Here is a tiny trained network, its code and every weight. The questions are about switching its units off for an input and a target symbol, where a switched-off unit gives its printed mean instead of its output.

import numpy as np


def w(rows, s, z=0):
    codes = np.array(rows[::2]) - 128.0
    scale = np.full(codes.shape[1], s)
    scale[-1] = z or s
    return codes * scale


def norm(h):
    return h / np.sqrt((h * h).mean(-1, keepdims=True) + 1e-5)


def f(y):
    return np.maximum(y, 0)


def softmax(a):
    e = np.exp(a - a.max(-1, keepdims=True))
    return e / e.sum(-1, keepdims=True)


def log_softmax(a):
    a = a - a.max(-1, keepdims=True)
    return a - np.log(np.exp(a).sum(-1, keepdims=True))


def net(x, mask):
    ids = ['ΛΞΦαβγεζηθμστψω'.index(c) for c in x.split()]
    T = len(ids)
    res = E[ids] + P[:T]
    u = 0
    for l in range(2):
        r = norm(res)
        for j in range(2):
            rows = slice(3 * j, 3 * j + 3)
            q, k, v = (r @ M[l][rows].T for M in (Q, K, V))
            z = softmax(np.where(np.tri(T) > 0, q @ k.T / 3**0.5, -1e9)) @ v
            o = O[l][rows]
            res = res + np.where(mask[u + j], z, o[:, -1]) @ o[:, :-1]
        u += 2
        y = f(norm(res) @ A[l][:, :-1].T + A[l][:, -1])
        res = res + np.where(mask[u : u + 12], y, B[l][:, -1]) @ B[l][:, :-1]
        u += 12
    return log_softmax(norm(res)[-1] @ U[:, :-1].T + U[:, -1])


Q, K, V, O, A, B = {}, {}, {}, {}, {}, {}
E = w([
[39,147,148,87,189,150],'Λ',
[112,201,119,131,136,172],'Ξ',
[90,82,185,109,182,128],'Φ',
[183,131,41,118,185,102],'α',
[212,97,107,153,156,140],'β',
[183,133,149,109,70,203],'γ',
[113,158,124,125,179,27],'ε',
[154,145,141,187,104,92],'ζ',
[178,118,137,175,143,45],'η',
[115,206,114,183,125,98],'θ',
[72,136,194,199,173,94],'μ',
[109,122,202,192,139,172],'σ',
[96,130,146,97,150,211],'τ',
[156,138,72,1,98,159],'ψ',
[59,193,109,85,160,171],'ω',
],0.008)
P = w([
[143,176,165,121,127,133],'0',
[166,130,136,151,246,204],'1',
[103,103,79,153,122,157],'2',
[159,147,155,154,247,196],'3',
[147,176,198,86,87,112],'4',
[121,104,32,49,208,52],'5',
[96,103,105,138,90,132],'6',
[161,142,128,147,233,224],'7',
[94,98,99,139,88,134],'8',
],0.011)
Q[0] = w([
[109,119,64,125,173,153],'L0H1',
[168,196,191,141,192,116],'L0H1',
[64,88,73,174,127,53],'L0H1',
[94,166,51,114,72,82],'L0H2',
[73,109,86,169,82,163],'L0H2',
[5,78,32,197,136,115],'L0H2',
],0.02)
K[0] = w([
[159,157,94,122,126,120],'L0H1',
[130,128,219,123,201,115],'L0H1',
[69,143,58,160,113,63],'L0H1',
[126,107,98,139,151,47],'L0H2',
[116,144,88,185,187,137],'L0H2',
[52,110,83,251,180,116],'L0H2',
],0.021)
V[0] = w([
[7,117,161,224,111,175],'L0H1',
[167,105,64,116,58,110],'L0H1',
[106,102,130,90,205,139],'L0H1',
[145,191,189,200,84,136],'L0H2',
[110,177,60,184,102,100],'L0H2',
[45,159,120,110,72,123],'L0H2',
],0.0011)
O[0] = w([
[139,111,142,132,147,184,162],'L0H1',
[131,123,117,53,46,100,18],'L0H1',
[107,165,116,158,175,93,191],'L0H1',
[144,248,123,171,215,150,253],'L0H2',
[82,103,108,91,96,87,202],'L0H2',
[111,188,147,175,159,109,98],'L0H2',
],0.0013,0.00042)
A[0] = w([
[54,149,141,57,150,137,251],'L0N1',
[12,114,226,126,77,187,61],'L0N2',
[166,138,100,121,152,54,181],'L0N3',
[57,180,113,152,111,113,98],'L0N4',
[100,96,80,206,69,156,168],'L0N5',
[79,197,120,122,8,199,186],'L0N6',
[102,128,147,74,2,49,162],'L0N7',
[133,116,78,131,21,127,158],'L0N8',
[113,105,125,174,108,69,214],'L0N9',
[184,168,142,154,170,182,227],'L0N10',
[87,154,160,241,70,31,129],'L0N11',
[214,118,143,198,51,112,97],'L0N12',
],0.0093,0.0024)
B[0] = w([
[159,167,52,191,170,127,194],'L0N1',
[188,25,123,245,130,47,174],'L0N2',
[157,125,42,141,103,132,197],'L0N3',
[92,142,102,170,82,159,166],'L0N4',
[73,26,91,113,140,181,200],'L0N5',
[82,176,146,93,55,231,195],'L0N6',
[183,216,158,116,145,107,189],'L0N7',
[80,118,115,57,166,196,180],'L0N8',
[108,136,128,72,165,143,188],'L0N9',
[166,177,170,161,188,207,253],'L0N10',
[72,195,193,35,222,112,223],'L0N11',
[225,69,157,122,149,83,180],'L0N12',
],0.013,0.007)
Q[1] = w([
[169,164,150,249,92,211],'L1H1',
[83,208,165,71,156,183],'L1H1',
[187,180,238,171,187,87],'L1H1',
[150,196,228,145,187,99],'L1H2',
[60,50,81,50,142,51],'L1H2',
[124,144,116,15,82,145],'L1H2',
],0.022)
K[1] = w([
[170,169,145,204,2,85],'L1H1',
[100,207,139,46,94,123],'L1H1',
[207,231,174,133,157,42],'L1H1',
[182,204,185,152,172,87],'L1H2',
[84,41,119,127,232,198],'L1H2',
[165,141,109,98,204,231],'L1H2',
],0.023)
V[1] = w([
[103,194,2,69,180,61],'L1H1',
[44,188,187,125,86,142],'L1H1',
[120,170,58,191,113,119],'L1H1',
[206,130,97,153,131,117],'L1H2',
[140,99,168,92,180,119],'L1H2',
[50,125,179,203,182,47],'L1H2',
],0.028)
O[1] = w([
[163,254,50,117,153,119,204],'L1H1',
[69,149,168,162,104,80,159],'L1H1',
[137,145,62,172,108,153,32],'L1H1',
[153,126,78,80,109,123,190],'L1H2',
[153,118,144,128,174,104,232],'L1H2',
[57,73,82,162,196,99,3],'L1H2',
],0.024,0.0066)
A[1] = w([
[63,151,122,25,123,142,90],'L1N1',
[96,147,168,66,140,93,133],'L1N2',
[23,134,180,151,81,103,40],'L1N3',
[191,127,146,125,145,130,45],'L1N4',
[145,75,89,156,77,119,70],'L1N5',
[101,111,202,140,157,86,69],'L1N6',
[101,107,124,126,3,149,59],'L1N7',
[75,193,162,160,63,156,96],'L1N8',
[138,125,108,126,208,116,53],'L1N9',
[135,153,168,179,129,71,100],'L1N10',
[124,156,51,173,67,117,2],'L1N11',
[161,83,128,130,161,167,48],'L1N12',
],0.024,0.0051)
B[1] = w([
[122,198,108,68,137,106,201],'L1N1',
[124,195,114,82,167,160,254],'L1N2',
[200,60,40,116,116,57,234],'L1N3',
[116,89,133,73,116,98,194],'L1N4',
[136,197,142,86,172,177,179],'L1N5',
[84,194,135,107,111,207,242],'L1N6',
[194,125,148,255,204,160,215],'L1N7',
[77,116,118,83,88,16,254],'L1N8',
[127,139,195,159,113,63,226],'L1N9',
[98,108,118,69,137,180,199],'L1N10',
[38,72,179,139,72,165,193],'L1N11',
[115,141,79,96,120,73,182],'L1N12',
],0.034,0.0096)
U = w([
[63,114,40,125,108,211,116],'Λ',
[179,90,116,185,106,39,253],'Ξ',
[161,72,21,114,198,105,86],'Φ',
[232,150,68,96,67,190,66],'α',
[205,40,133,28,106,121,51],'β',
[171,94,255,124,88,151,170],'γ',
[118,241,49,211,153,114,37],'ε',
[54,168,205,81,154,220,120],'ζ',
[205,152,182,121,216,49,189],'η',
[45,104,72,63,71,52,101],'θ',
[39,129,143,195,225,77,62],'μ',
[68,26,154,90,151,143,199],'σ',
[198,122,144,188,203,198,182],'τ',
[144,190,191,134,4,94,60],'ψ',
[54,150,179,211,83,147,192],'ω',
],0.011,0.0032)

Each question gives the input, a string of symbols that net reads in full, and the target symbol t.
The units are the heads (3 rows each of Q, K, V and O) and the neurons (one row each of A and B). Each row of codes is followed by its name. A weight is (code - 128) times the scale printed after its matrix; where a second scale follows, it is the last column's (O, A, B and U).
mask holds one flag per unit, layer by layer, with each layer's heads first. A switched-off unit (its flag False) gives its mean, the last column of its rows in O or B, instead of its output. The means were averaged over made-up inputs and are rounded, as every weight is.
A unit's drop is (log p(t) with every unit on - log p(t) with that unit switched off) / (log p(t) with every unit on - log p(t) with every unit switched off).
The circuit of an input: a set's keep is (log p(t) with only the set's units on - log p(t) with every unit switched off) / (log p(t) with every unit on - log p(t) with every unit switched off). Starting from the 12 units with the biggest drops (on a tie, the unit counted first), units are removed one at a time, each time the one whose removal leaves the highest keep (on an exact tie, the one counted first), for as long as the keep stays at least 0.8.
units of the circuit, in order: the units of the circuit, biggest drop first
most important unit: the unit with the biggest drop
k most important neurons: the k neurons with the biggest drops, biggest first
top k neurons in layer l: the k neurons of layer l with the biggest drops, biggest first
heads that matter: for each layer, one digit per head in row order, 1 if its drop is at least 0.15 and else 0, layers parted by /
input η β θ γ γ Λ ψ, target ψ: top 2 neurons in layer 0 -> [L0N11, L0N1]
input ζ ζ ψ ε θ, target θ: 2 most important neurons -> [L0N6, L1N8]
input ω α ε β ζ β, target ε: heads that matter -> 00 / 10
input ψ Ξ ω θ Φ τ ζ, target ζ: heads that matter -> 00 / 10
input α ε θ γ Λ η, target θ: most important unit -> L0N5
input μ τ ψ η, target μ: units of the circuit, in order -> [L1H2, L0N11]
input μ μ γ Ξ θ η, target γ: heads that matter -> 00 / 11
input η ω η α Ξ ε, target η: heads that matter -> 00 / 11
input η α Ξ Λ ψ Ξ β, target β: 2 most important neurons -> [L0N11, L0N12]
input ζ η η ε ω γ ψ Λ, target ω: top 2 neurons in layer 1 -> [L1N11, L1N7]
input γ η θ θ γ θ ζ Λ, target γ: units of the circuit, in order -> [L1H1, L1H2]
input η μ ε η ζ ζ ω, target ω: top 3 neurons in layer 1 -> [L1N11, L1N7, L1N8]
input ε ε γ ζ ε σ σ μ, target ε: heads that matter -> 00 / 10
input μ ε γ ζ ζ ζ, target γ: top neuron in layer 1 -> [L1N7]
input Λ θ ζ, target ζ: heads that matter -> 00 / 01
input γ ε η ζ η η Ξ η τ, target τ: 2 most important neurons -> [L0N2, L1N7]
input η η ω ε μ α Ξ Λ ψ, target ψ: 2 most important neurons -> [L0N11, L0N6]
input Φ τ β σ μ, target μ: heads that matter -> 00 / 01
input ψ ω μ α Ξ Λ α σ, target Ξ: top 2 neurons in layer 0 -> [L0N6, L0N11]
input ψ η ζ Λ Ξ ψ θ ψ, target Ξ: most important unit -> L0N6
input τ Λ η τ, target τ: top 4 neurons in layer 0 -> [L0N2, L0N6, L0N1, L0N11]
input η θ ω σ ω ω Λ, target Λ: 3 most important neurons -> [L0N2, L0N1, L1N11]
input ζ η η θ Φ ω η γ, target Φ: 3 most important neurons -> [L0N11, L0N7, L0N2]
input ζ ε γ η, target ζ: top 2 neurons in layer 0 -> [L0N11, L0N12]
input ω Ξ τ η ψ ζ ω ω, target ψ: heads that matter -> 00 / 01
input α ζ η α Ξ Φ, target η: top 3 neurons in layer 0 -> [L0N5, L0N10, L0N11]
input Ξ ζ η θ Ξ ε γ τ, target Ξ: top 2 neurons in layer 0 -> [L0N6, L0N11]
